B:
1: [ -50  332  118 -372  187 -594 -210  104  353  120 -271  -75  252 -224
  -53   46 -467   22  -15  -20 -222  134   -9 -351 -284  -24 -236  198
  -23 -234  138 -148  -48  277  106 -271  -30  229  173 -348 -138]
2: [ 113 -321  -44    9  -92  367   75  238  -59  -73  272   58   52  -97
  203 -219  270   -5 -260  110   52 -181  -64  330 -143  -81  205  261
 -298   29  331  -80  216  181  -59  512  -59  196 -109  160 -132]
3: [-217  273   18 -422  -13 -495 -106 -416  152   72 -302  -52  239  -92
   65  256 -163   38  302 -196   84  255  143 -576 -263   56   -7  -10
  175 -176   25  133   32  216  186 -290 -121  235  -85 -258 -118]
4: [  84 -346 -124  446   45  294  274 -254  -26 -135  438 -100 -395   -3
  -62 -415  152  150 -200  131   46   58  -12  253  144 -169   58  195
  106 -155 -130  162 -320 -172  -68 -231 -164 -244   56  106  171]
5: [-116 -167 -101 -194  -63  213  -72  157 -230   59  165  -57   78 -249
  -44 -115  325  -12  -82  186  141 -171  -62   65    3  -34   57  339
 -212  103  339 -107  235  245 -141  390 -111  366 -100  287  -69]
6: [ -37 -212   54 -130  -51  216 -100  122 -279  -61  323  -51 -101 -103
 -204 -229  211  -65 -157  318  159 -210  -95  207  -31   41   17  415
 -329  107  232  -23  111  211  -96  523  -70  322 -117  200  -28]
7: [ -79  -93   89   84 -129  479  -14  167 -257 -218  308 -104 -197  -71
 -189 -371  388   27 -310  311  132 -260  -82  368    2   34  -98  428
 -257   91   34   95    8   66  -50  465  -73  115   66  109   36]
8: [   2 -285 -176 -233  -60  254   65  124   -9   79  189    9  175 -142
  377  -26  421   -1 -151  -94   78 -178  -43   92 -119 -258  391  -20
  -63  216  239 -243  330  311  -95  357 -195  141 -159  258   13]
9: [ 149 -270  -33  144   90  170   58  133  -21  -41  323 -142 -283 -155
 -319 -472   44   34 -373  368  -32  -76 -129  279  103 -114  -22  461
 -195 -136   82  -52 -307   35  -69  206 -305  -97   99  -77   38]
10: [-326  195  -90   94 -172  282   -5   43   21   -6 -191  -60  166 -180
  119  -63  267  198  -74 -123  -27    4  223  -83   83  -34 -317  269
  168  -98  220  100  146    3  -80 -276  134  290  288  286 -180]
11: [   7    7   15 -235   89 -224  -89    8  321  122   51    7  133   40
  268   84 -186   24  -30 -207 -184   21   46 -194  -68 -189   35 -123
   85  118   94 -270  152  243  -59 -237  134  216   53  218   24]
12: [ 218  -26   83 -159   -3  194 -161  415  -34  -71  307 -183 -124 -118
 -312 -291   30  -33 -191  443  -68 -175 -321  170  108  183 -182  329
 -583   81  154 -226    2   87 -111  603  -55  252  -34   49   -2]
13: [ 144  114 -201  108  206 -149   73  -68   83   -7  199 -329 -182 -340
 -268 -200 -143  182  196  283  -81  213 -353 -212  173  130 -258  100
 -140 -293 -122  -42 -263 -236  -90 -366 -150  -35  -15 -121  203]
14: [ -16  219 -235  -81 -186  316   16  242  285   93 -247 -176  245 -225
  205  -11  300  208  -57 -125 -160   72    9 -215  217    6 -183    5
  -24  -72  220 -188  131  -38  -82  -31  -98  147  188  128 -176]
15: [ 317 -240   65   48 -128  414   51  246   80 -188  388   -6 -108  117
  116 -266  134    1 -235  182  -36 -137 -178  339  -33   86  102  110
 -470   71  154 -100  105   36  -35  609   33  125 -127   96  -70]
16: [  95   54   90  -57  400 -683    9  -38  194  -35  101   -2   86 -298
   36  -96 -623   30   60   98 -134  155 -198  -74 -536  -53  -71  248
  -96 -423   64   23 -105  164  116 -412   48  107  -30 -436   20]
17: [-147  267  -48 -109  -59  145  -76  218  198   22  -97 -128  181 -155
  188  -12  163  148  -83 -113 -159  -65    6 -112   39  -63 -242   21
   40   79   67 -178  187   78  -89 -166  117  205  233  207   -4]
18: [-100  237 -182 -200 -148  -21  -69  -58  258  172 -343 -151  219 -169
   15  104   58  153  127 -128  -90  232  132 -476  214   66 -206   63
   77 -169  246  -63   16   18  -25 -206 -123  254  115   59 -241]
19: [ 110 -198 -297  302   68   71  201 -319  -13   34  230 -248 -318 -210
 -310 -286   30  184  110  231   50  283 -101 -144  356   28  -93  220
   34 -343   -2  128 -398 -276 -106 -348 -292 -101  -36   40   74]
20: [ 135 -274 -164  229  257  -32  131   17    6   37  338 -197 -303 -305
 -329 -463  -78   90 -249  342  -61   43 -183  154  125 -200  -34  408
  -35 -255   14  -71 -401  -29 -112 -195 -340 -184  102  -89  160]
21: [  85 -297  110  -63  159   91  -60  339 -127  -62  406  -50 -170 -181
 -233 -451   44  -89 -493  398    2 -300 -184  441 -179 -192   82  532
 -316   46  142 -162  -79  309  -59  489 -224   38   53  -72   71]
22: [ -41  135 -270 -298 -147   59  -56  -17  256  229 -238 -176  225 -163
  113  144  199  132  138 -150  -85  170   52 -472  282   -8  -43  -97
   48   -1  229 -223  111   61  -90  -75 -188  227   18  193 -143]
23: [ 184   16 -267  283   69  166  213  -93  109  -75  206 -309 -224 -261
 -138 -273   90  240   88  199  -64  212 -271  -79  243   92 -171   51
  -79 -295 -136   35 -292 -335  -72 -295 -219 -181   13  -87  165]
24: [-102 -106 -156   18 -111  240   96   15  152   64  -32   32  177  -83
  370  -28  247  123 -137 -226  -40   -6  179   -9   -7 -216   90   55
  150   -6  254  -66  190  127  -72 -111   -5  156   97  276 -135]
25: [-348  376  101 -347   19 -504 -159 -376   48   13 -299  -59  203 -138
  -50  195 -192   55  265 -120   88  195  166 -508 -293   88 -199  153
  191 -199    3  219   18  200  165 -396    8  305   32 -228 -103]
26: [-124  267  -56 -310 -115 -233  -95 -281  276  114 -307  -97  198  -11
   73  203  -80  102  229 -217  -36  266  168 -559   33   78 -118  -74
  147 -120   78   21   17   86   75 -280  -60  241   23  -41 -167]
27: [  51 -326 -221  270   79  253  238 -112  -57  -28  321 -164 -280 -215
 -123 -416  267  125 -261  188   66    8  -74  205  123 -251  134  275
   83 -157  -46   40 -302  -46  -74  -88 -415 -277   57  -23  159]
28: [  -3 -207   -2  243 -213  572  163 -323 -129 -257  447 -131 -409  257
  -18 -269  459  104 -100   70  184  -62   23  192  226    6   76  -32
   22  196 -287  201 -108 -161  -38  128  -58 -123  -53  295  218]
29: [ 196 -315  147 -251  146  -15 -112  267  -26  -42  532   38  -61   37
   95 -164  -66 -141 -212  196  -20 -289 -247  292 -229 -120  224  102
 -397  296  142 -316  243  363 -106  502   93  269 -201  229  146]
30: [-177  188   -4   79  195 -340   60 -258  -72 -122   65  -99   10 -314
  -35  -68 -199  140  230   80   71  159 -102 -155 -325   81 -217  235
   60 -358  -65  270  -55  -33   74 -517   78  139  -10 -213   81]
31: [-113 -150   22 -297   45  163 -151  316 -339   -1  284 -129  -30 -322
 -260 -272  331  -91 -278  393  154 -349 -206  245 -121  -89   66  491
 -327  187  198 -168  136  365 -107  624 -261  245  -56   82   75]
32: [ -78  128   73 -112  174 -503   40 -235  154  -71  -82   36  179 -189
  188   36 -342   61  110 -103   -4  178   10 -182 -533  -38   10  143
   78 -360   31  181   -4  174  198 -372    1  104  -33 -409  -68]
33: [ 127  -89  202 -107  -11  334  -79  309  -66 -242  505  -91 -183   80
    9 -280  211  -49 -295  251   -5 -354 -277  398 -131    3   35   87
 -404  337 -119 -176  152  164  -60  575   70   93  -49  141  227]
34: [  39 -115 -104  110  347 -383  150 -115   28  -14  224  -70  -39 -383
   17 -203 -268   91   20  132  -21  118 -201   17 -328 -154   42  253
   22 -371   11   51 -149   61   12 -422 -130  -41  -46 -257  133]
35: [-325  280   19 -368  -29 -299 -157 -279  112   99 -226  -77  189  -61
   68  203  -21   57  173 -215   30  108  186 -472  -94  -44 -104  -13
  257   28    3   16  109  230   52 -349    4  277   68   61  -23]
36: [  20  -98  -69  402  128  186  175 -145  -39 -168  431 -205 -391  -99
 -156 -396   63  178 -105  207  -17   24 -150  186  134  -66 -179  170
   50 -121 -256  121 -288 -223 -100 -377  -20 -176  124  101  292]
37: [ -25  -56  150  154 -142  480  -27  246 -200 -271  329  -29 -121   -8
  -56 -314  244   43 -234  262   67 -245  -87  409  -64  145 -196  391
 -370   59  134  105  153   16  -70  433  211  288   49  218  -56]
38: [ 243   12 -153  -58  177 -309  174 -199  276  -40  129 -118   58 -183
  255   21 -204  116  235  -57  -64  256 -265 -225 -257    9  166 -199
  -73 -282  -93  -26  -49  -40   92 -266 -139  -88 -223 -325  111]
39: [-247  266   54 -358  131 -517  -60 -150  126   23 -279  -18  311 -303
  139  101 -163   38   49 -134   26  100   68 -299 -539 -115   17  185
  166 -253   44   95   48  337  207 -272 -176  115   51 -461  -84]
40: [  55 -120  -60   39  294 -266   92 -330   -5  -54  500 -174 -294  -72
  -27 -124 -145   72  172   99   27   71 -253  -87  -49 -116   71 -126
   78   27 -331  -43 -136  -23  -82 -444  -14  -79 -153  102  448]
41: [-327  417  202 -336  172 -606 -191 -163   49  -43 -203  -45  207 -231
  -39  102 -329   27  133  -36    4   68   38 -324 -496   26 -247  230
  112 -194  -55  147   36  279  177 -400   82  272  106 -345   -7]
42: [ -60  255  -85 -284   -8 -199  -70  101  353  138 -347 -100  303 -236
  127   52  -67  107  -48 -140 -171  138   61 -333  -98  -75 -112   94
   60 -191  188 -147   21  181   69 -159 -179  128  174 -221 -196]
43: [ 115 -101  106   -8   19  326   -2  136  -24 -203  501 -187 -320   75
  -84 -345  254   10 -303  235  -11 -260 -248  309   32  -83   30   38
 -215  294 -289 -144  -65   62  -64  335 -100 -127   29   91  336]
44: [ 237 -111    9  135 -224  575   55  274    5 -213  246 -102 -124    7
  -64 -327  282   73 -237  274   -9  -99 -156  300  119  193  -89  263
 -476  -41  166    9    9  -97  -37  607  -52  112  -20   41 -143]
45: [ 126 -316   53  196   -8  323   88  104  -62 -151  378  -41 -269   -6
 -151 -450  135   15 -407  276   27 -139  -51  403   -5  -99   45  410
 -208  -53   80   43 -180   63  -28  323 -157  -55   59   -3    0]
46: [ 321 -259   51 -299   41  110  -88  294   69  -26  455  -52  -44   37
   88 -129   42 -114 -142  196  -47 -208 -314  174  -74  -14  233  -26
 -493  280  127 -371  214  251  -99  646  -38  206 -258  162  106]
47: [ 142 -282  177 -173   88   44 -105  183  -69  -89  524   51 -100   92
   80 -158  -54 -120 -171  180    8 -261 -182  287 -197  -60  145  130
 -363  272  127 -207  239  294 -104  436  185  312 -182  287  117]
48: [ 275 -141 -244   24  185 -190  239 -247  229  -11  261 -148  -55 -174
  224  -46  -96  127  204  -29  -33  240 -277 -173 -112  -71  251 -235
  -18 -223 -133  -67 -104  -83   24 -279 -231 -183 -245 -190  196]
49: [-270  368  101 -195 -220  -97    0 -547  177 -163 -207  -17  153  205
  355  287   90  138  318 -409  111  206  241 -446 -230  111  -45 -311
  288    3 -240  303  155   24  212 -374  153  152  -38  -47  -18]
50: [ 266 -112 -242  -81  250 -286  104 -242  165   84  343 -270 -195 -186
  -88  -77 -158   89  255  138  -49  225 -365 -296  128  -26  122 -195
  -65 -110 -184 -194 -208  -90  -84 -287 -265 -120 -240  -64  319]
51: [  70   21  101  -56   13  262  -89  455   20 -133  302  -65   30  -94
  116 -202  110   30 -231  164 -113 -272 -222  293 -105   12 -140  160
 -366  177  119 -225  261  134 -131  327  224  275   63  235   67]
52: [ -78  177   75 -263  120 -603  -45 -472  141  -22  -46  -18   98  -26
   81  205 -390   31  379 -125   58  280   10 -459 -343  103   -8  -62
   90 -226  -61  168   -4  119  166 -418   62  220 -181 -237    2]
53: [  56    9  -65 -300   79 -149 -131  135  269  172   67  -78  132  -62
  150   63 -104   22    8  -82 -183    0  -65 -230   76 -120   -9  -92
  -56  157  164 -374  176  213 -139  -83   62  277    5  288   32]
54: [ 135   37 -235  371   10  252  167 -142   45  -93  225 -339 -345 -191
 -318 -331   90  254   87  274  -40  224 -216  -86  412  167 -326  145
  -81 -294 -148  109 -373 -421 -118 -318 -153 -122   73   29  138]
55: [ 239 -163  357  406 -130  301  -57    7  -17 -353  537   89 -380  432
 -180 -327 -336   18  -74  296  -56  -22  -20  363   98  389 -406  339
 -503  -61  146  237  -32 -208  -72  217  651  458  -15  390 -152]
56: [ 217  -70 -263  419    6  306  245 -110  128  -94  239 -293 -322 -169
 -199 -368  114  253  -13  223  -72  224 -187    1  370   84 -196  121
  -68 -325 -112   86 -390 -399  -87 -271 -221 -224   75  -36  101]
57: [  26  344    3 -248  -63 -276   13 -195  387  -59 -300  -77  260  -67
  256  167 -151  126  197 -225  -79  279    9 -421 -285  118  -38 -149
   23 -274  -36   85   16   36  231 -207  -89   49  -23 -439 -145]
58: [  40  117   19 -145  370 -725  -47  -65  128   41    4  -74  100 -393
 -131  -58 -585   32  160  172  -87  207 -211 -235 -413   29 -143  319
 -114 -465  121   17 -134  145   89 -396  -50  183  -49 -434  -20]
59: [ 135  -89  -52   84  151  197   80   58   43 -118  487 -279 -356  -79
 -131 -363  179   91 -217  235  -67 -132 -309  187  138 -151   -2  -17
  -71  160 -367 -178 -213  -51 -116  -12 -208 -269   58   40  439]
60: [  53  175  -65   -2  242 -272   77  -95   93 -112  207 -202  -40 -279
   40  -85 -160  141  191   95  -50  112 -322 -129 -220   42 -110  -37
  -60 -199 -218    4  -62  -72   24 -386  -12  -30  -65 -217  265]
61: [ 215    9  176  191  -65  317  -87  222    2 -228  365 -172 -346   95
 -405 -413  -74   48 -204  442  -95  -72 -200  249  227  280 -401  368
 -476  -36    8   21 -202 -161  -81  331  139  172  105   84   -7]
62: [-165   63   -3 -127  -59   94  -77  -52   92   23  100  -37   73   56
  233   71  123   80   33 -178  -45  -52   86 -135   52  -88  -77  -93
  103  227   44 -124  251  126 -121 -187  230  298   55  459   67]
63: [ 106  -46   -7  209   40  329   79   44    8 -185  437 -258 -382  -14
 -195 -400  194  119 -221  258  -50 -101 -226  223  200  -39 -138   97
 -109   89 -299  -46 -240 -142 -100    7 -108 -188  119   84  310]
64: [  38  -58  -54 -342   -5  283  -64  397  -22  -22  293 -113  126 -172
  269  -75  414  -20 -182   65   -9 -335 -286  173 -135 -147  208  -72
 -275  386   46 -390  388  301 -124  517  -87  154 -105  221  197]
65: [ -25   72  -50  -42  154 -263  136 -388   52 -138  230  -93  -24  -97
  259   63  -63  113  301 -104   82  144 -170 -190 -322  -13  117 -219
  103  -97 -274  130   54  -10   78 -415   26  -18 -200 -113  271]
66: [-246  337  247 -442  140 -658 -202 -375  141  -40  -67  -10  134   51
  107  243 -369  -24  267 -189   19  105   56 -430 -443    8  -77 -105
  170   27 -196   76  104  296  169 -411  174  268  -50 -170  115]
67: [  -2  241  -27 -341   56 -531  -49 -398  215   35 -163 -104  156  -94
   53  232 -298   61  425 -105   32  342  -49 -579 -222  168   -9 -122
   14 -260  -25   91  -20   72  167 -295  -91  185 -209 -318  -50]
68: [-382  397   64  -71 -136  -38  -82 -164   92  -58 -316  -56  192  -96
   80   60   60  162   46 -188   -5   95  258 -275 -119   39 -342  186
  237 -147   37  222   67   58   86 -399  132  256  264   -7 -155]
69: [  18  -28   88   21 -150  504  -24  240 -162 -228  306 -138 -163  -32
 -137 -328  377   34 -258  300   76 -248 -163  321   27  106 -108  291
 -361  136    4   13   55   28  -51  544  -41  118   28   93   43]
70: [ 130   12 -153 -233  -86  118  -69  122  235  134   49 -133  111  -37
  136   56   99   67   73  -49 -123   45 -101 -245  237   26  -12 -142
 -168  133  191 -317  181   62 -144  105   -4  266  -68  311  -36]
71: [ 215 -158  -77 -144 -118  318  -12   -4   -2  -35  327 -237 -262   50
 -237 -218  282    7  -82  269   59  -39 -209   -9  307   89   85   27
 -304  163  -65 -149 -129  -13  -78  493 -312  -14 -155   89  121]
72: [-252  469   80 -151 -117  -73  -93  -81  220  -78 -293 -107  195  -62
  126   90    3  158   81 -189  -81  105  130 -317 -119   89 -331   19
  140  -97  -60  109   75   37  102 -333  124  195  222  -87  -95]

[-178  186  252  -37 -306  136  110   44 -214 -149 -259   22  320  326
 -176  393    8  190  153   69  191  174  -12   34  -75  -74 -282  160
 -481 -444   -6 -159]
42
[  42  -76  -58  -37  -44   48 -198   26    7   67 -260  -71  -86 -182
  -20 -102  121  118 -207   -6   25   45 -213  -57   85   96  334  -29
   70   21   62 -220]
17
[-213   82  235    7 -202  179  184   64 -164  -55 -163  -44  356  268
  -97  378   16  134   96   69   12  233   51 -129  -71 -183 -311  181
 -474 -361  120 -101]
34
[-106   16  189  -34 -166 -221 -202  283  -88   17 -133  -72 -246   64
 -278 -249  288 -222  148 -175 -135 -150  -80  194  130    1 -144 -287
  -69  128 -121 -287]
55
[ -24   38   39 -163   84   71  -13  118   35   99  259   67 -148 -254
   26 -187  -29  -17  -53  -58 -263  -55  121 -306   -4  -82  142 -144
  155  235  -43  128]
66
[ 172  112  103  -49   -7 -111   48  -69   90  153   36   71  -19  -31
 -110 -122   24  -22   21  -34 -202  113   54 -117  248   87   38  126
  112  151  -18   28]
32
[-286   14  178 -152 -167  339  145   39 -163 -225 -190 -177  194   68
   34  308   22  208   87   84  281  232 -279   13 -213  -65 -335   24
 -468 -322  145  -41]
72
[-174 -113   85 -106  -67  526  230    8 -146 -115 -143 -121  335 -128
   70  467  -56  393 -151  161  254  209 -148 -218 -251  -98   22  114
 -450 -501  235   85]
64
[ 240  -12   19  128  -87  -60 -198   89   11    2 -409  -23 -131  -92
 -306  -40  193  192 -110  -17  142   93 -271  207  197  242  219  126
   50 -103  -49 -237]
44
[ 134 -336 -326   50  168  -80  126  -41  353  152  -79  -70   60   14
  543 -320  133  -73 -281  -11   51   49  -44  173 -188  148  332   12
  383  238   97  211]
60
[  86   -3  115  -58 -131 -253  -74   48  -25  182  109  153   -5  -20
 -164  -20   52  -46 -137  -38 -285 -266  221 -216  150    7  234 -243
  -82  -45   67 -118]
11
[  36 -108  -34   19  -10   10 -177   67   21  102 -238 -107 -102 -167
  -60 -126  160   60 -179  -25  -74   69 -189  -76  123   58  243  -22
   52   69   96 -225]
36
[ 238 -317 -258  286  197 -223  227   49  390  291  -48   16  184  197
  367 -238  167 -139 -239  -24 -215  114  238  107  -64   45  227  228
  376  210   86  219]
27
[ 142   52   17  -33  -88 -152 -166   53   50 -165  -71   48 -233  -87
 -106  -62   31  182  -60   14  160  -55 -274  137  -19  250   13 -150
   15   -2   -1  -51]
54
[ 170   48   89   39 -121 -310  -44  -43   61  138  -34  111   33  112
 -141  -17   58  -13  -71   -6 -200  -40   84  -78  214  106   70   -5
  -39    2   82 -127]
45
[-137   39  307  -61 -253  259  227   44 -216 -133 -268  -99  303  164
 -244  425   90  192  138   62  257  181 -129  112  -33  -17 -297  131
 -570 -524   70  -73]
15
[-187  -24  131  159    1  319  176  363 -118 -210   32   -2  185   55
  -97  426  -44  322   -2   99   14  179   74 -191 -364 -256 -316  120
 -385 -367   89  134]
5
[  19  161  107 -187  -59  -29  -24   73  -21   94  180  163  -88  -91
  -82 -169  -20  -48   34  -83 -179 -122  196 -168   67  -18  158 -131
  125  138 -180   64]
53
[-250   61   68   65  -55  299   99  231 -122 -184    0   34  243  114
   54  386 -120  316  -41  120   22  187   93 -285 -362 -266 -195  120
 -331 -306   90   48]
31
[ -93  -20  252  102 -125  272  281  123 -146  -68 -182  -77  350  151
 -223  474   61  233   62   96   79  262   -1  -45  -65 -121 -310  251
 -521 -490  152   12]
2
[-226   -2  138  -93 -128  379  142   51 -144 -234 -204 -157  199   22
   25  351   -8  295   33  113  303  264 -279  -12 -234  -50 -264   94
 -435 -364  148   -7]
69
[  37 -337 -209  117  163 -164  206  167  282  291  145   30  142  124
  417 -289  161 -257 -215  -84 -302 -121  372   -5 -186 -106  264  -82
  299  229   42  234]
47
[-158 -202  156   12    0  526  267  160 -145 -128 -125 -207  243 -183
  -92  472   46  352  -97  130  178  231 -198 -147 -217 -127 -168  103
 -518 -492  280  100]
65
[-349  318  279 -165 -406    2   36   42 -258 -133 -155   94  315  491
  -63  265  -31    3  255    8   80   53  141  -25 -108 -178 -332   -1
 -452 -292 -102 -240]
1
[  71 -182   -4  -11   68  -58  -37  143   60   83  179   21 -127 -262
  -26  -34   46   74 -239    4 -208 -187   22 -235  -40   11  195 -267
  -24   14  186   57]
62
[ 171 -337  -55  200  197  209  -20  264   74   95 -149 -161 -136 -422
 -181    9  206  220 -301    8  -77   85 -194  -77   24   40  270   43
   33  -80  180   17]
28
[ 135  123  102 -147  -45   34    5   26  -14   93   83  155  -61 -168
 -161  -77  -13   71  -27  -43  -79  -77  120 -128  123   72  255  -26
  106   12 -151   82]
46
[ 228  108   49    8   44  -44   -5  155   77  -61  164  190 -197 -167
 -174  -70  -44  173  -22  -15  -23  -64   51  -17  -21  129   91  -23
  166   41 -157  212]
22
[-156   54  208   26 -152  339  136  283 -220 -272 -108   19  174   55
 -223  454  -10  359   55   88  264   83  -38   14 -304 -110 -228   52
 -468 -531  -25   56]
71
[ 120 -308 -310  298  275 -188  160  294  381  145  171   74   20  134
  438 -299  106 -121 -218  -50 -255  -17  314   53 -332  -82  143   30
  444  307   -9  340]
6
[  89  -69  -26    8   20 -145  -84   39  113   -9   47  -14 -144 -109
   35  -86   25   86 -148   24 -100   -4 -144 -100   -5  103   22 -127
   27  115  171  -12]
68
[  56 -358 -290   86  209 -102  213   24  389  131  -19 -140   54   99
  582 -362  172 -181 -166  -37  -18  122  -38  220 -227   77   76   26
  360  336  106  267]
37
[  75  -70   17   89  -40  -66 -164  202  -41  242  -89   99   -7 -106
 -208  -50  132   23 -223  -60 -301 -142  226 -242  135  -88  434  -61
   58  -32  -16 -208]
29
[ 138 -362 -357  173  253 -137  162   53  424  165    1  -66   48   72
  573 -347  133 -108 -264  -13  -93  111   40  132 -232   71  205   76
  443  339  116  271]
7
[-367   79  138  -97 -141  234  122  122 -138 -158  -23  -60  242  202
  139  264  -54  118   85   65   31  180    8 -187 -292 -246 -335   11
 -384 -195  102  -28]
41
